Below is a small trained network, with its code and all its weights. Each question gives an input and a target symbol and asks what happens when units are switched off, that is, made to give their printed mean instead of their output.

import numpy as np


def w(rows, s, z=0):
    codes = np.array(rows[::2]) - 128.0
    scale = np.full(codes.shape[1], s)
    scale[-1] = z or s
    return codes * scale


def norm(h):
    return h / np.sqrt((h * h).mean(-1, keepdims=True) + 1e-5)


def f(y):
    return np.maximum(y, 0)


def softmax(a):
    e = np.exp(a - a.max(-1, keepdims=True))
    return e / e.sum(-1, keepdims=True)


def log_softmax(a):
    a = a - a.max(-1, keepdims=True)
    return a - np.log(np.exp(a).sum(-1, keepdims=True))


def net(x, mask):
    ids = ['αγεθμπτψω'.index(c) for c in x.split()]
    T = len(ids)
    res = E[ids] + P[:T]
    u = 0
    for l in range(3):
        r = norm(res)
        for j in range(3):
            rows = slice(3 * j, 3 * j + 3)
            q, k, v = (r @ M[l][rows].T for M in (Q, K, V))
            z = softmax(np.where(np.tri(T) > 0, q @ k.T / 3**0.5, -1e9)) @ v
            o = O[l][rows]
            res = res + np.where(mask[u + j], z, o[:, -1]) @ o[:, :-1]
        u += 3
        y = f(norm(res) @ A[l][:, :-1].T + A[l][:, -1])
        res = res + np.where(mask[u : u + 4], y, B[l][:, -1]) @ B[l][:, :-1]
        u += 4
    return log_softmax(norm(res)[-1] @ U[:, :-1].T + U[:, -1])


Q, K, V, O, A, B = {}, {}, {}, {}, {}, {}
E = w([
[157,116,139,159],'α',
[142,62,145,151],'γ',
[158,136,157,135],'ε',
[143,152,142,159],'θ',
[139,58,145,151],'μ',
[61,255,173,46],'π',
[112,132,126,168],'τ',
[92,91,140,140],'ψ',
[103,125,134,168],'ω',
],0.00072)
P = w([
[53,73,127,253],'0',
[94,79,134,241],'1',
[115,95,135,211],'2',
[124,116,137,186],'3',
[130,125,142,160],'4',
[137,130,143,139],'5',
[141,133,144,110],'6',
[136,138,136,95],'7',
[138,141,141,95],'8',
],0.00043)
Q[0] = w([
[48,218,44,154],'0.h1',
[122,18,99,75],'0.h1',
[107,25,78,77],'0.h1',
[196,130,219,213],'0.h2',
[73,150,37,5],'0.h2',
[52,115,38,72],'0.h2',
[226,145,222,207],'0.h3',
[35,114,30,41],'0.h3',
[30,115,30,43],'0.h3',
],0.0029)
K[0] = w([
[178,252,174,127],'0.h1',
[77,63,73,31],'0.h1',
[84,91,78,25],'0.h1',
[201,155,195,17],'0.h2',
[70,122,70,253],'0.h2',
[46,79,47,223],'0.h2',
[105,225,158,7],'0.h3',
[153,23,121,251],'0.h3',
[150,22,104,251],'0.h3',
],0.0028)
V[0] = w([
[76,108,106,74],'0.h1',
[197,131,200,156],'0.h1',
[176,146,72,158],'0.h1',
[150,105,172,94],'0.h2',
[229,190,100,159],'0.h2',
[199,132,192,87],'0.h2',
[249,96,137,122],'0.h3',
[187,51,114,126],'0.h3',
[208,94,28,189],'0.h3',
],0.0011)
O[0] = w([
[164,110,148,207,8],'0.h1',
[102,176,92,57,254],'0.h1',
[108,34,85,91,102],'0.h1',
[144,154,91,170,124],'0.h2',
[38,20,133,184,78],'0.h2',
[104,138,71,192,92],'0.h2',
[109,105,130,249,113],'0.h3',
[139,157,174,230,160],'0.h3',
[100,87,226,189,152],'0.h3',
],0.0011,0.0005)
A[0] = w([
[236,6,49,202,125],'0.n1',
[201,74,24,113,254],'0.n2',
[61,85,167,121,65],'0.n3',
[206,140,178,156,69],'0.n4',
],0.0012,0.00097)
B[0] = w([
[82,189,188,83,254],'0.n1',
[54,250,80,64,219],'0.n2',
[168,110,93,148,154],'0.n3',
[114,60,122,109,169],'0.n4',
],0.0016,0.00077)
Q[1] = w([
[240,61,7,99],'1.h1',
[234,84,4,152],'1.h1',
[225,97,10,168],'1.h1',
[115,48,114,181],'1.h2',
[71,49,111,164],'1.h2',
[199,129,124,217],'1.h2',
[167,24,8,155],'1.h3',
[61,190,105,2],'1.h3',
[85,230,251,119],'1.h3',
],0.0031)
K[1] = w([
[110,22,245,236],'1.h1',
[153,36,232,251],'1.h1',
[166,45,219,248],'1.h1',
[170,100,184,197],'1.h2',
[167,89,225,187],'1.h2',
[168,160,75,189],'1.h2',
[62,89,241,251],'1.h3',
[30,206,143,4],'1.h3',
[204,159,12,7],'1.h3',
],0.003)
V[1] = w([
[170,45,92,155],'1.h1',
[194,74,141,63],'1.h1',
[67,137,166,42],'1.h1',
[214,247,134,113],'1.h2',
[67,23,120,148],'1.h2',
[211,192,156,109],'1.h2',
[251,184,147,162],'1.h3',
[93,240,106,162],'1.h3',
[254,31,185,119],'1.h3',
],0.0011)
O[1] = w([
[135,173,97,72,28],'1.h1',
[75,212,116,164,3],'1.h1',
[131,130,145,241,188],'1.h1',
[72,92,90,99,21],'1.h2',
[173,153,163,150,208],'1.h2',
[54,97,107,119,57],'1.h2',
[35,57,140,117,60],'1.h3',
[169,34,120,86,182],'1.h3',
[4,190,174,194,52],'1.h3',
],0.0015,0.00062)
A[1] = w([
[84,122,207,124,124],'1.n1',
[108,72,218,106,85],'1.n2',
[57,186,54,20,8],'1.n3',
[172,96,202,1,81],'1.n4',
],0.00095,0.0011)
B[1] = w([
[104,111,92,116,253],'1.n1',
[134,115,76,97,201],'1.n2',
[6,158,84,194,149],'1.n3',
[139,83,117,71,227],'1.n4',
],0.0024,0.00046)
Q[2] = w([
[46,183,1,119],'2.h1',
[4,42,195,171],'2.h1',
[9,170,6,135],'2.h1',
[49,119,3,27],'2.h2',
[218,132,250,229],'2.h2',
[44,120,4,24],'2.h2',
[236,90,235,40],'2.h3',
[14,219,28,230],'2.h3',
[19,212,24,236],'2.h3',
],0.0031)
K[2] = w([
[220,160,230,244],'2.h1',
[22,49,85,148],'2.h1',
[180,126,216,252],'2.h1',
[246,3,79,230],'2.h2',
[20,254,170,24],'2.h2',
[243,1,87,229],'2.h2',
[107,205,33,18],'2.h3',
[118,81,239,235],'2.h3',
[139,83,244,240],'2.h3',
],0.0031)
V[2] = w([
[177,214,95,200],'2.h1',
[97,68,179,63],'2.h1',
[64,212,147,133],'2.h1',
[159,74,94,173],'2.h2',
[152,2,96,196],'2.h2',
[18,194,156,124],'2.h2',
[60,95,171,22],'2.h3',
[70,150,86,180],'2.h3',
[153,93,44,193],'2.h3',
],0.00094)
O[2] = w([
[88,107,47,59,159],'2.h1',
[161,141,191,211,159],'2.h1',
[170,154,60,126,66],'2.h1',
[120,166,67,98,165],'2.h2',
[102,210,59,63,216],'2.h2',
[222,124,216,151,19],'2.h2',
[173,167,141,223,71],'2.h3',
[155,149,158,56,1],'2.h3',
[78,136,213,3,38],'2.h3',
],0.0012,0.00043)
A[2] = w([
[188,109,161,77,27],'2.n1',
[174,224,171,92,3],'2.n2',
[2,167,127,173,35],'2.n3',
[89,83,165,125,104],'2.n4',
],0.0025,0.0013)
B[2] = w([
[32,94,183,89,189],'2.n1',
[204,230,169,24,196],'2.n2',
[5,225,49,189,217],'2.n3',
[148,122,84,119,254],'2.n4',
],0.0031,0.00055)
U = w([
[1,253,3,253,254],'α',
[45,2,251,10,42],'γ',
[246,8,2,9,71],'ε',
[253,145,23,44,2],'θ',
[38,3,250,4,49],'μ',
[253,254,251,2,218],'π',
[253,1,17,202,3],'τ',
[253,116,254,254,228],'ψ',
[251,77,254,253,146],'ω',
],0.0032)

Each question gives the input, a string of symbols that net reads in full, and the target symbol t.
The units are the heads (3 rows each of Q, K, V and O) and the neurons (one row each of A and B). Each row of codes is followed by its name. A weight is (code - 128) times the scale printed after its matrix; where a second scale follows, it is the last column's (O, A, B and U).
mask holds one flag per unit, layer by layer, with each layer's heads first. A switched-off unit (its flag False) gives its mean, the last column of its rows in O or B, instead of its output. The means were averaged over made-up inputs and are rounded, as every weight is.
A unit's drop is (log p(t) with every unit on - log p(t) with that unit switched off) / (log p(t) with every unit on - log p(t) with every unit switched off).
The circuit of an input: a set's keep is (log p(t) with only the set's units on - log p(t) with every unit switched off) / (log p(t) with every unit on - log p(t) with every unit switched off). Starting from the 12 units with the biggest drops (on a tie, the unit counted first), units are removed one at a time, each time the one whose removal leaves the highest keep (on an exact tie, the one counted first), for as long as the keep stays at least 0.8.
circuit, biggest first: the units of the circuit, biggest drop first
unit that matters most: the unit with the biggest drop
k most important neurons: the k neurons with the biggest drops, biggest first
top k neurons in layer l: the k neurons of layer l with the biggest drops, biggest first
input μ ε μ ω, target ψ: unit that matters most	0.n1
input ψ θ ψ, target ε: 3 most important neurons	0.n2; 2.n3; 2.n4
input ε ε ε ε ψ μ μ, target ψ: circuit, biggest first	1.h3; 2.h3; 2.h1
input γ ε θ ε τ ε μ θ, target ψ: 3 most important neurons	0.n2; 0.n1; 2.n3
input μ μ ε μ ω, target ψ: circuit, biggest first	0.n2; 1.h2; 2.n3
input ε ε α θ μ θ ε μ γ, target ψ: 2 most important neurons	0.n2; 0.n4
input μ ψ θ, target π: circuit, biggest first	2.h3; 2.n2
input α μ ω ε μ ε, target ψ: top 3 neurons in layer 2	2.n3; 2.n2; 2.n1
input π μ ε, target ε: top 2 neurons in layer 0	0.n2; 0.n1
input ε μ μ ε μ ε, target ψ: 3 most important neurons	0.n2; 0.n1; 2.n3
input ω μ ω ε ε τ ψ μ, target π: 3 most important neurons	0.n2; 2.n2; 0.n1
input θ π ω μ α π ε α, target α: 2 most important neurons	0.n2; 1.n3
input μ ω ψ α ε μ γ, target ψ: 3 most important neurons	0.n1; 0.n2; 2.n3
input τ ψ τ, target π: unit that matters most	1.h2
input θ τ ψ τ ψ ψ, target π: 2 most important neurons	0.n2; 2.n2
input μ ψ ε ε ε μ α, target ψ: 3 most important neurons	0.n2; 2.n3; 2.n2
input μ ω ε ε μ μ τ, target ψ: 2 most important neurons	0.n1; 2.n3
input θ ψ ε ω μ τ ε α, target α: 2 most important neurons	0.n1; 0.n2
input ω ε θ γ μ μ, target ψ: 2 most important neurons	0.n1; 0.n2
input θ ε ψ ε γ μ μ μ θ, target ψ: 3 most important neurons	0.n1; 0.n2; 2.n3
input γ ψ α, target π: unit that matters most	0.h3
input ε ω γ ε ψ μ α, target ψ: top 2 neurons in layer 0	0.n1; 0.n4
input ω γ ε α θ ε θ, target α: top 2 neurons in layer 0	0.n2; 0.n4
input τ θ τ, target ε: top 2 neurons in layer 0	0.n2; 0.n4
input μ ε ε ω μ ε ψ, target α: top 2 neurons in layer 0	0.n2; 0.n1
input γ ε τ ε ω μ μ μ τ, target ψ: top 2 neurons in layer 0	0.n1; 0.n2
